Each row has a name. Each piece below is followed by the name of the row it came from, unless a question asks for something else. Each question is about the rows just above it.

[  6 -23  -9   8  21   0  13 -33 -16 -10  -2  15 -34   2  25] -> Numud
[ 13 -24  -8 -24 -12 -30  -4  15  15 -29  36  16 -18  -9  -1] -> dotu
[ -4  18  14  -1 -23  -2  -5  54 -20   5  10 -31  49 -27 -45] -> tiv
[-17 -34   7  -6 -15  14 -18  13 -34  -9 -14 -35  20 -15  -2] -> Zar
[ 12   0  -4   8  21  -7  23 -10 -19  -7  12  14 -16  -8  -3] -> buza
[-23 -24  15  -8 -30  15 -24  36 -29  -4 -12 -50 -18  11  25] -> loma
[  4 -23  -8   4  21   4  12 -35 -18 -13   0  16 -37   4  24] -> tiva
[-21 -23  13 -10 -30  14 -25  36 -29  -6 -13 -50  41 -22 -18] -> voki
[ -3 -19  -5   0   6   7  -5 -25   3  -6 -12   5 -20  11  24] -> raku
[-23 -24  15  -8 -30  15 -24  36 -29  -4 -12 -50  41 -24 -21] -> fized
Where do [-23 -24  15  -8 -30  15 -24  36 -29  -4 -12 -50  41 -24 -21] appear? | fized
asked: [ 12   0  -4   8  21  -7  23 -10 -19  -7  12  14 -16  -8  -3] | buza
What are the next 3 entries after [-25  36 -29]? | [ -6 -13 -50]
What are the next 3 entries after [-10 -19  -7]? | [ 12  14 -16]
The row with [ -6 -13 -50  41] is | voki

[-12 -11   2   2  16] -> Vame
[-28 -25   4  -1  46] -> duvid
[-28 -25   4   3  46] -> Bip
[-25   4   0   3   8] -> lavi
asked: [-28 -25   4   3  46] | Bip
asked: [-25   4   0   3   8] | lavi
[-25   4  -1] is in which row? | duvid
asked: [-28 -25   4  -1  46] | duvid
asked: [-12 -11   2   2] | Vame

[ -6 -49 -13  15]  gezo
[ 39  39 -28  31]  vimi
[ 15 -36 -29  31]  divig
[22 45 -6  8]  mone
[ -6 -49 -12  11]  netom
[ 17 -29 -29  30]  Somug
[ 35  23 -28  32]  peki
[-38 -33  28 -31]  Pomu
[ 20 -18 -29  31]  Gem
[ 36  30 -28  31]  Fuza
asked: [22 45 -6  8] | mone
asked: [-13  15] | gezo
asked: [-38 -33  28 -31] | Pomu
Which row holds [ 15 -36 -29  31]? | divig
[ 36  30 -28  31] is in which row? | Fuza
asked: [ -6 -49 -13  15] | gezo

[ 27  21   8 -31 -17]  saru
[ 20 -50  -8  20 -17]  Gazod
[  5 -20  20  -8 -17]  vasub
Where do [20 -8] appear? | vasub
asked: [ -8  20 -17] | Gazod
asked: [ 20  -8 -17] | vasub
Where do [27 21  8] appear? | saru
Where do [ 20 -50  -8] appear? | Gazod
Which row holds [ 27  21   8 -31 -17]? | saru

